Below are the code and all the weights of a small trained network. Each question names an input and a target symbol and asks about switching units off, where a switched-off unit gives its printed mean instead of its output.

import numpy as np


def w(rows, s, z=0):
    codes = np.array(rows[::2]) - 128.0
    scale = np.full(codes.shape[1], s)
    scale[-1] = z or s
    return codes * scale


def norm(h):
    return h / np.sqrt((h * h).mean(-1, keepdims=True) + 1e-5)


def f(y):
    return y / 2 * (1 + np.tanh(0.7978845608 * (y + 0.044715 * y**3)))


def softmax(a):
    e = np.exp(a - a.max(-1, keepdims=True))
    return e / e.sum(-1, keepdims=True)


def log_softmax(a):
    a = a - a.max(-1, keepdims=True)
    return a - np.log(np.exp(a).sum(-1, keepdims=True))


def net(x, mask):
    ids = ['ΔΛΞΠΦαβγεζηστψ'.index(c) for c in x.split()]
    T = len(ids)
    res = E[ids] + P[:T]
    r = norm(res)
    for j in range(2):
        rows = slice(4 * j, 4 * j + 4)
        q, k, v = (r @ M[0][rows].T for M in (Q, K, V))
        z = softmax(np.where(np.tri(T) > 0, q @ k.T / 4**0.5, -1e9)) @ v
        o = O[0][rows]
        res = res + np.where(mask[j], z, o[:, -1]) @ o[:, :-1]
    y = f(norm(res) @ A[0][:, :-1].T + A[0][:, -1])
    res = res + np.where(mask[2:26], y, B[0][:, -1]) @ B[0][:, :-1]
    return log_softmax(norm(res)[-1] @ U[:, :-1].T + U[:, -1])


Q, K, V, O, A, B = {}, {}, {}, {}, {}, {}
E = w([
[135,113,110,114,98,178,133,134,142],'Δ',
[175,79,153,106,174,134,130,130,134],'Λ',
[131,132,152,211,141,107,217,121,252],'Ξ',
[129,76,148,109,146,107,148,163,110],'Π',
[161,83,108,125,109,107,139,150,119],'Φ',
[177,124,106,114,125,153,118,108,155],'α',
[114,119,171,85,174,168,118,136,134],'β',
[135,130,125,90,137,144,122,134,140],'γ',
[150,147,133,121,113,149,97,87,153],'ε',
[157,137,175,89,188,60,101,112,130],'ζ',
[160,133,99,124,81,76,108,126,132],'η',
[67,143,145,89,114,85,137,169,109],'σ',
[100,196,108,113,60,130,85,117,148],'τ',
[78,140,213,112,114,150,101,108,136],'ψ',
],0.025)
P = w([
[104,148,116,187,138,152,111,72,21],'0',
[117,79,96,88,93,111,99,78,113],'1',
[156,174,106,55,116,157,160,114,85],'2',
[126,201,103,157,156,168,73,213,127],'3',
[37,78,59,138,148,137,70,61,124],'4',
[93,78,88,98,116,112,48,168,205],'5',
[195,181,155,61,93,142,152,172,99],'6',
[175,167,133,97,104,140,73,252,193],'7',
[54,43,163,115,97,98,101,26,150],'8',
[99,116,131,119,99,120,16,141,233],'9',
],0.014)
Q[0] = w([
[92,56,159,50,78,127,110,28,111],'H0',
[168,173,80,92,153,125,184,126,106],'H0',
[98,60,130,86,102,82,82,139,251],'H0',
[189,163,201,111,106,163,165,198,152],'H0',
[91,72,104,164,136,95,66,130,214],'H1',
[39,47,66,95,153,94,156,6,181],'H1',
[109,107,117,134,109,126,93,98,37],'H1',
[121,159,111,226,173,148,114,105,53],'H1',
],0.029)
K[0] = w([
[131,227,144,214,155,142,254,101,104],'H0',
[100,147,118,104,118,162,22,123,22],'H0',
[142,176,183,178,119,123,166,210,245],'H0',
[42,72,72,167,187,100,33,128,190],'H0',
[190,127,174,55,90,134,79,223,187],'H1',
[206,218,207,83,65,149,120,164,28],'H1',
[167,66,104,118,139,198,128,111,37],'H1',
[98,79,86,28,123,133,131,47,63],'H1',
],0.024)
V[0] = w([
[108,114,171,165,76,230,148,104,184],'H0',
[228,42,100,156,205,137,148,130,124],'H0',
[76,93,153,162,142,108,224,173,124],'H0',
[85,80,115,108,76,178,126,197,79],'H0',
[199,90,113,93,208,164,113,136,101],'H1',
[194,166,5,169,92,60,131,110,136],'H1',
[103,77,70,124,68,141,118,184,63],'H1',
[95,179,170,83,131,39,59,103,109],'H1',
],0.022)
O[0] = w([
[139,165,69,132,201,148,240,121,184,52],'H0',
[152,105,123,187,109,110,164,204,38,148],'H0',
[75,180,103,208,153,58,124,126,158,6],'H0',
[121,177,78,103,131,155,133,51,54,75],'H0',
[152,171,65,88,144,87,137,207,142,225],'H1',
[158,160,186,62,49,58,195,61,156,92],'H1',
[100,181,91,117,188,72,111,38,148,72],'H1',
[107,5,88,106,71,110,63,163,143,245],'H1',
],0.014)
A[0] = w([
[117,126,118,197,126,175,180,119,107,128],'N0',
[146,81,143,231,87,144,158,115,52,100],'N1',
[54,218,152,111,113,123,122,161,92,76],'N2',
[102,167,107,128,154,131,126,57,128,30],'N3',
[133,145,92,168,170,113,113,165,162,3],'N4',
[79,100,186,107,172,175,138,105,162,68],'N5',
[99,92,91,169,166,30,89,100,131,115],'N6',
[13,145,154,107,150,173,158,181,133,156],'N7',
[141,119,109,213,155,152,107,110,49,42],'N8',
[140,164,158,92,60,81,169,65,98,170],'N9',
[117,219,253,104,121,125,108,161,128,102],'N10',
[97,131,60,205,80,87,135,161,155,145],'N11',
[227,73,152,134,70,99,200,119,148,96],'N12',
[163,95,187,210,130,145,67,70,81,14],'N13',
[112,35,140,118,145,168,166,82,126,99],'N14',
[186,138,174,127,140,94,194,187,81,178],'N15',
[66,190,102,171,99,164,152,198,77,191],'N16',
[196,128,189,149,228,133,151,107,124,119],'N17',
[93,109,108,176,143,68,187,55,150,153],'N18',
[80,105,181,126,129,211,110,89,47,149],'N19',
[142,139,116,111,146,82,90,166,101,151],'N20',
[108,125,195,147,129,93,85,187,155,124],'N21',
[184,93,78,138,181,164,142,136,163,163],'N22',
[79,158,146,42,125,122,88,115,92,124],'N23',
],0.02,0.0043)
B[0] = w([
[174,78,165,90,157,85,107,116,152,150],'N0',
[193,139,118,94,189,159,132,60,195,171],'N1',
[121,134,116,193,128,188,85,123,115,158],'N2',
[160,75,68,74,99,182,174,133,215,199],'N3',
[133,103,193,94,122,68,188,171,129,158],'N4',
[155,138,134,253,136,180,95,160,110,156],'N5',
[51,177,72,171,62,119,176,155,134,163],'N6',
[88,82,161,167,197,128,122,140,93,154],'N7',
[87,144,174,36,82,152,129,173,145,146],'N8',
[61,59,155,184,175,144,186,134,129,235],'N9',
[22,118,104,161,111,116,154,171,38,172],'N10',
[153,209,154,138,103,143,157,46,117,185],'N11',
[79,245,103,55,115,59,90,109,170,244],'N12',
[117,176,69,91,134,94,222,129,201,153],'N13',
[149,176,192,166,153,170,104,173,176,172],'N14',
[182,86,79,226,135,82,223,167,176,219],'N15',
[114,188,200,97,100,201,151,67,144,166],'N16',
[66,126,101,45,79,97,123,144,188,189],'N17',
[196,77,143,110,114,225,56,101,58,182],'N18',
[153,178,67,170,108,37,138,124,114,180],'N19',
[137,139,134,176,86,170,119,130,107,213],'N20',
[84,57,92,71,97,219,110,138,145,247],'N21',
[140,130,112,108,171,34,138,106,71,204],'N22',
[204,117,150,166,145,83,115,92,79,194],'N23',
],0.027,0.011)
U = w([
[63,202,104,154,59,188,112,102,102,170],'Δ',
[108,37,99,113,50,149,88,164,138,239],'Λ',
[172,190,134,119,134,85,79,134,197,128],'Ξ',
[93,124,68,201,207,140,74,159,158,162],'Π',
[118,90,37,74,144,182,166,57,128,158],'Φ',
[171,91,189,186,111,132,113,57,196,139],'α',
[56,91,169,103,112,66,105,39,107,145],'β',
[1,82,158,160,133,185,166,130,198,4],'γ',
[210,127,103,136,105,65,100,88,54,187],'ε',
[85,35,79,214,75,148,179,76,43,71],'ζ',
[221,136,113,175,97,188,179,177,107,29],'η',
[85,124,21,185,69,83,69,41,160,58],'σ',
[75,112,24,120,114,29,183,183,142,49],'τ',
[66,136,139,62,167,133,130,155,45,99],'ψ',
],0.008,0.0028)

Each question gives the input, a string of symbols that net reads in full, and the target symbol t.
The units are the heads (4 rows each of Q, K, V and O) and the neurons (one row each of A and B). Each row of codes is followed by its name. A weight is (code - 128) times the scale printed after its matrix; where a second scale follows, it is the last column's (O, A, B and U).
mask holds one flag per unit, heads first, then neurons. A switched-off unit (its flag False) gives its mean, the last column of its rows in O or B, instead of its output. The means were averaged over made-up inputs and are rounded, as every weight is.
A unit's drop is (log p(t) with every unit on - log p(t) with that unit switched off) / (log p(t) with every unit on - log p(t) with every unit switched off).
The circuit of an input: a set's keep is (log p(t) with only the set's units on - log p(t) with every unit switched off) / (log p(t) with every unit on - log p(t) with every unit switched off). Starting from the 12 units with the biggest drops (on a tie, the unit counted first), units are removed one at a time, each time the one whose removal leaves the highest keep (on an exact tie, the one counted first), for as long as the keep stays at least 0.8.
circuit, biggest first: the units of the circuit, biggest drop first
unit that matters most: the unit with the biggest drop
k most important neurons: the k neurons with the biggest drops, biggest first
heads that matter: for each layer, one digit per head in row order, 1 if its drop is at least 0.15 and else 0, layers parted by /
drop when u is switched off: that unit's drop, to one decimal
input β Π η, target ψ: most important neuron	N22
input ψ ζ ζ Δ Φ Π, target Φ: heads that matter	11
input Δ ζ α ζ Φ, target τ: heads that matter	01
input ψ ζ σ ζ ζ Ξ, target τ: circuit, biggest first	H0, N22
input ψ Λ Δ γ ε Φ β σ, target ζ: heads that matter	01
input ζ ζ σ ζ Λ, target σ: heads that matter	10
input β Φ ζ Π, target ζ: heads that matter	01
input σ ζ ζ Δ β Π, target Φ: heads that matter	11
input ψ ζ ζ τ ψ α, target α: heads that matter	11
input Δ Ξ ψ Δ ζ Π ψ α ζ γ, target τ: circuit, biggest first	N15, H1
input ψ Δ η β Λ, target β: heads that matter	01
input η Δ ζ β, target Φ: heads that matter	11
input ζ ψ Δ τ Δ Φ ζ α ψ σ, target τ: circuit, biggest first	N12, N15, H1
input ζ ζ Δ α ζ Δ Π ζ η, target Δ: heads that matter	10
input Δ α σ, target Φ: circuit, biggest first	H0
input Δ Δ Φ σ Φ ζ, target σ: circuit, biggest first	H0, N6
input ζ Π Π α Δ ζ β Φ ψ γ, target ζ: heads that matter	01
input ε Φ Λ, target Ξ: 2 most important neurons	N12, N14
input ε ζ Δ, target Ξ: 2 most important neurons	N12, N14
input ζ ζ ψ Φ Φ Φ ψ ζ γ, target Π: unit that matters most	H1
input ζ Φ ζ α ψ α Π η, target τ: 2 most important neurons	N12, N15
input ζ ζ ζ Δ α η ζ α, target β: drop when N9 is switched off	0.1
